Below are the code and all the weights of a small trained network. Each question names an input and a target symbol and asks about switching units off, where a switched-off unit gives its printed mean instead of its output.

import numpy as np


def w(rows, s, z=0):
    codes = np.array(rows[::2]) - 128.0
    scale = np.full(codes.shape[1], s)
    scale[-1] = z or s
    return codes * scale


def norm(h):
    return h / np.sqrt((h * h).mean(-1, keepdims=True) + 1e-5)


def f(y):
    return y / 2 * (1 + np.tanh(0.7978845608 * (y + 0.044715 * y**3)))


def softmax(a):
    e = np.exp(a - a.max(-1, keepdims=True))
    return e / e.sum(-1, keepdims=True)


def log_softmax(a):
    a = a - a.max(-1, keepdims=True)
    return a - np.log(np.exp(a).sum(-1, keepdims=True))


def net(x, mask):
    ids = ['αβγεζλξπτω'.index(c) for c in x.split()]
    T = len(ids)
    res = E[ids] + P[:T]
    u = 0
    for l in range(3):
        r = norm(res)
        for j in range(3):
            rows = slice(2 * j, 2 * j + 2)
            q, k, v = (r @ M[l][rows].T for M in (Q, K, V))
            z = softmax(np.where(np.tri(T) > 0, q @ k.T / 2**0.5, -1e9)) @ v
            o = O[l][rows]
            res = res + np.where(mask[u + j], z, o[:, -1]) @ o[:, :-1]
        u += 3
        y = f(norm(res) @ A[l][:, :-1].T + A[l][:, -1])
        res = res + np.where(mask[u : u + 4], y, B[l][:, -1]) @ B[l][:, :-1]
        u += 4
    return log_softmax(norm(res)[-1] @ U[:, :-1].T + U[:, -1])


Q, K, V, O, A, B = {}, {}, {}, {}, {}, {}
E = w([
[225,119,175,156,84,147,179,118,155,123],'α',
[45,57,120,75,187,133,79,218,94,60],'β',
[65,111,129,15,248,127,104,18,117,127],'γ',
[133,156,73,123,116,141,227,96,45,94],'ε',
[72,128,75,107,97,78,98,109,117,59],'ζ',
[158,163,189,160,229,132,112,160,176,60],'λ',
[147,205,21,109,75,36,102,17,149,132],'ξ',
[111,164,107,60,140,79,132,180,149,75],'π',
[131,63,130,151,238,25,230,92,194,107],'τ',
[150,168,121,211,101,165,69,41,254,103],'ω',
],0.013)
P = w([
[189,144,128,215,147,181,116,141,162,210],'0',
[141,13,89,2,86,144,92,169,84,41],'1',
[91,166,203,119,183,68,248,54,165,108],'2',
[154,56,75,79,48,132,121,148,93,107],'3',
[107,187,197,157,168,35,219,115,115,105],'4',
[157,55,93,80,49,126,123,149,113,114],'5',
[76,205,171,173,131,22,178,91,116,105],'6',
[132,86,68,112,30,129,95,184,123,115],'7',
[81,199,157,171,93,18,154,94,33,128],'8',
[140,100,70,117,16,123,110,185,124,144],'9',
[108,188,195,187,135,26,192,83,131,123],'10',
],0.0097)
Q[0] = w([
[162,69,109,125,69,122,139,123,146,97],'L0H0',
[76,150,126,147,93,30,107,102,111,181],'L0H0',
[144,86,105,94,126,212,127,133,164,40],'L0H1',
[201,144,33,141,118,123,102,96,200,183],'L0H1',
[98,231,191,104,254,56,131,156,94,144],'L0H2',
[172,74,62,45,147,58,183,98,81,108],'L0H2',
],0.0065)
K[0] = w([
[118,109,123,126,62,116,150,127,119,103],'L0H0',
[119,164,81,214,126,147,159,106,114,204],'L0H0',
[60,152,120,83,109,104,116,123,172,68],'L0H1',
[104,197,125,106,12,50,91,122,152,145],'L0H1',
[1,176,90,135,186,133,169,137,64,159],'L0H2',
[101,154,129,44,139,49,175,104,135,135],'L0H2',
],0.0083)
V[0] = w([
[117,73,49,54,134,68,183,6,130,24],'L0H0',
[139,94,97,143,102,49,181,95,134,234],'L0H0',
[36,91,80,112,127,60,153,151,44,82],'L0H1',
[205,140,53,123,167,78,71,51,115,138],'L0H1',
[88,155,207,198,31,216,129,199,165,121],'L0H2',
[110,124,53,213,253,146,128,95,113,51],'L0H2',
],0.0046)
O[0] = w([
[104,141,124,216,189,92,71,164,254,16,252],'L0H0',
[43,118,174,24,176,80,125,114,182,147,122],'L0H0',
[238,125,174,167,68,140,176,126,102,163,69],'L0H1',
[251,43,128,103,145,103,141,55,70,197,187],'L0H1',
[227,62,194,74,146,111,188,65,32,113,129],'L0H2',
[119,126,121,167,140,134,144,116,233,146,151],'L0H2',
],0.006,0.0039)
A[0] = w([
[94,154,95,124,155,176,60,112,190,177,123],'L0N0',
[193,96,81,94,2,130,149,120,137,45,248],'L0N1',
[74,109,59,151,123,66,123,94,48,108,229],'L0N2',
[54,167,154,62,135,102,95,142,111,28,130],'L0N3',
],0.0073,0.0015)
B[0] = w([
[138,152,150,55,97,175,195,189,71,68,156],'L0N0',
[148,139,71,105,90,163,96,171,165,1,254],'L0N1',
[169,87,169,233,147,121,151,147,145,56,175],'L0N2',
[157,157,174,163,11,122,153,71,169,156,186],'L0N3',
],0.0088,0.0078)
Q[1] = w([
[205,161,139,167,18,50,62,74,173,138],'L1H0',
[162,53,28,49,144,218,6,190,189,106],'L1H0',
[46,97,172,159,92,100,83,137,132,66],'L1H1',
[158,6,94,77,126,164,86,222,104,95],'L1H1',
[149,88,108,120,174,51,160,73,163,117],'L1H2',
[218,55,34,3,163,191,49,197,155,152],'L1H2',
],0.0072)
K[1] = w([
[129,159,8,132,182,151,49,143,93,123],'L1H0',
[102,106,170,201,103,113,70,70,128,85],'L1H0',
[98,158,116,122,91,168,117,186,126,140],'L1H1',
[1,120,182,171,55,80,104,200,167,71],'L1H1',
[120,60,81,166,135,108,183,192,76,122],'L1H2',
[87,124,175,120,132,21,120,138,91,30],'L1H2',
],0.0088)
V[1] = w([
[135,68,132,135,151,80,189,225,134,135],'L1H0',
[126,96,244,255,114,137,161,65,132,76],'L1H0',
[162,18,209,119,113,183,152,155,156,95],'L1H1',
[113,11,171,125,57,74,100,134,176,160],'L1H1',
[84,16,68,177,140,127,128,170,13,243],'L1H2',
[183,161,127,215,179,14,135,187,68,68],'L1H2',
],0.0069)
O[1] = w([
[162,165,62,97,171,211,173,122,80,202,88],'L1H0',
[156,33,246,208,109,211,101,158,163,45,144],'L1H0',
[78,121,130,133,227,241,50,71,45,115,186],'L1H1',
[68,164,139,151,83,161,1,146,22,138,86],'L1H1',
[62,78,21,197,132,127,137,73,147,183,2],'L1H2',
[176,232,40,162,111,164,82,243,178,136,88],'L1H2',
],0.0076,0.0081)
A[1] = w([
[163,231,22,208,95,227,99,69,91,115,204],'L1N0',
[161,93,64,80,45,112,3,159,74,60,147],'L1N1',
[142,88,115,90,148,124,202,168,213,160,185],'L1N2',
[48,65,16,226,119,218,98,92,139,193,5],'L1N3',
],0.0067,0.0021)
B[1] = w([
[122,108,153,109,185,109,157,160,135,160,178],'L1N0',
[142,104,121,145,92,183,107,91,94,182,255],'L1N1',
[111,102,106,139,63,119,94,135,91,141,158],'L1N2',
[35,127,122,124,106,84,94,248,182,148,146],'L1N3',
],0.015,0.0071)
Q[2] = w([
[126,208,89,71,48,148,242,63,80,80],'L2H0',
[115,229,200,205,137,135,139,66,146,131],'L2H0',
[98,255,168,194,102,63,201,86,132,136],'L2H1',
[191,55,121,131,80,167,150,91,170,171],'L2H1',
[103,62,98,73,130,217,15,196,106,138],'L2H2',
[114,134,40,212,128,131,139,204,167,64],'L2H2',
],0.0079)
K[2] = w([
[136,156,144,131,85,141,163,2,120,144],'L2H0',
[198,197,147,105,156,150,143,126,99,186],'L2H0',
[126,49,107,66,125,151,119,61,252,209],'L2H1',
[111,132,75,153,65,94,138,129,88,64],'L2H1',
[141,140,188,163,26,99,83,112,98,24],'L2H2',
[154,94,84,175,61,157,155,117,186,133],'L2H2',
],0.0084)
V[2] = w([
[100,52,126,84,93,148,96,126,171,112],'L2H0',
[119,121,125,176,216,38,108,157,178,84],'L2H0',
[157,172,147,67,172,181,39,156,136,146],'L2H1',
[160,126,159,69,145,76,56,111,133,77],'L2H1',
[125,155,2,76,213,135,123,108,57,194],'L2H2',
[203,111,178,76,176,205,156,92,118,91],'L2H2',
],0.0085)
O[2] = w([
[41,152,96,161,102,52,165,124,117,155,188],'L2H0',
[158,6,104,150,112,114,118,210,194,146,119],'L2H0',
[122,127,200,166,168,2,63,132,189,234,130],'L2H1',
[94,127,80,99,148,82,121,164,143,176,176],'L2H1',
[172,142,119,152,142,157,13,167,159,7,1],'L2H2',
[121,134,69,145,243,125,208,176,114,128,243],'L2H2',
],0.0081,0.0082)
A[2] = w([
[163,72,194,89,165,143,44,89,154,79,7],'L2N0',
[35,139,94,175,146,11,110,60,167,2,178],'L2N1',
[86,108,17,139,58,147,110,27,122,104,105],'L2N2',
[140,61,133,226,230,216,115,31,202,84,253],'L2N3',
],0.0065,0.0017)
B[2] = w([
[135,50,199,90,172,76,72,70,228,63,144],'L2N0',
[142,99,131,64,158,185,59,182,29,179,253],'L2N1',
[207,164,179,216,194,160,143,99,139,245,177],'L2N2',
[66,190,148,146,71,135,108,123,149,105,221],'L2N3',
],0.012,0.0061)
U = w([
[184,74,73,5,170,156,100,165,56,85,109],'α',
[77,91,140,139,155,219,63,87,23,161,69],'β',
[123,94,171,60,140,116,240,50,84,137,129],'γ',
[106,161,38,154,157,223,193,140,113,34,84],'ε',
[171,130,134,243,62,162,182,21,130,161,64],'ζ',
[183,199,181,179,212,112,146,176,149,153,30],'λ',
[227,138,2,140,166,94,103,47,99,166,188],'ξ',
[119,221,111,56,23,54,123,131,103,124,127],'π',
[60,57,28,131,141,155,117,149,180,171,190],'τ',
[130,90,165,123,90,129,88,83,198,39,251],'ω',
],0.008,0.0031)

Each question gives the input, a string of symbols that net reads in full, and the target symbol t.
The units are the heads (2 rows each of Q, K, V and O) and the neurons (one row each of A and B). Each row of codes is followed by its name. A weight is (code - 128) times the scale printed after its matrix; where a second scale follows, it is the last column's (O, A, B and U).
mask holds one flag per unit, layer by layer, with each layer's heads first. A switched-off unit (its flag False) gives its mean, the last column of its rows in O or B, instead of its output. The means were averaged over made-up inputs and are rounded, as every weight is.
A unit's drop is (log p(t) with every unit on - log p(t) with that unit switched off) / (log p(t) with every unit on - log p(t) with every unit switched off).
most important unit: the unit with the biggest drop
top k neurons: the k neurons with the biggest drops, biggest first
top k neurons in layer l: the k neurons of layer l with the biggest drops, biggest first
input π ε ζ ω ω, target ξ: most important unit	L1H0
input ε ω ω α ω ω ε α ζ, target ζ: top 3 neurons	L0N1, L0N3, L2N2
input β ω ω ξ, target ξ: top 2 neurons in layer 0	L0N3, L0N1
input β ω β ω ω ω λ α, target α: top 2 neurons in layer 0	L0N1, L0N2
input α λ α ζ ω ω ω β ω β, target ω: top 2 neurons	L2N1, L0N1
input α ζ ω τ α τ α ω ω, target β: top 3 neurons in layer 0	L0N2, L0N1, L0N3
input ζ ω α ω τ α ω γ ξ, target λ: top 3 neurons	L0N3, L1N0, L0N1
input τ ε ω ζ ω, target ω: top 2 neurons	L0N1, L0N3
input α ω ω α, target ω: top 4 neurons	L0N1, L2N1, L2N0, L1N1
input α ζ ζ ω τ α ε α ω λ ω, target β: top 2 neurons	L2N1, L0N1
input ω α α α ω α ω π β, target γ: top 2 neurons	L0N3, L0N1
input ω β ω ζ γ ζ τ ξ, target ξ: top 2 neurons	L1N1, L0N1
input τ ω ω ε α ω ζ, target ω: top 2 neurons	L0N3, L0N1
input α α ω ε ω λ τ, target β: top 3 neurons	L2N1, L0N1, L0N2
input α ε γ α λ ε ω α α α α, target β: top 2 neurons	L2N1, L0N1
input ζ ω ω α γ ε, target ε: most important unit	L2H2
input β α α ω ζ ε α ω ε ε λ, target τ: top 2 neurons	L0N1, L1N3
input γ λ γ ω ω, target α: top 2 neurons	L2N1, L0N0
input α ζ β, target β: top 4 neurons	L2N1, L0N2, L0N1, L0N3
input ε α ω λ β, target ζ: most important unit	L0N1
input τ ζ α ξ β π τ ω λ ζ γ, target ω: top 3 neurons	L0N1, L0N3, L1N1
input β α ω ω α ω, target α: top 2 neurons in layer 2	L2N3, L2N2
input ζ ξ ε π ω τ ξ, target λ: top 2 neurons in layer 0	L0N2, L0N3
input ε α π ω α α ε, target ζ: top 2 neurons in layer 0	L0N1, L0N3
input τ γ π ω ω α ω ξ ω γ ε, target ω: top 3 neurons in layer 0	L0N3, L0N1, L0N2
input π τ ω ω α β β ω ζ, target ξ: top 2 neurons in layer 2	L2N2, L2N1
input π ω τ α β λ ω ζ τ, target ξ: most important unit	L1H0
input π ω α ω α ε ω ω β, target ξ: top 2 neurons in layer 0	L0N3, L0N1
input λ α ω ζ ω ζ ω ε ω ω, target ω: top 2 neurons in layer 0	L0N3, L0N1
input ζ ω β π, target π: top 2 neurons in layer 0	L0N3, L0N2
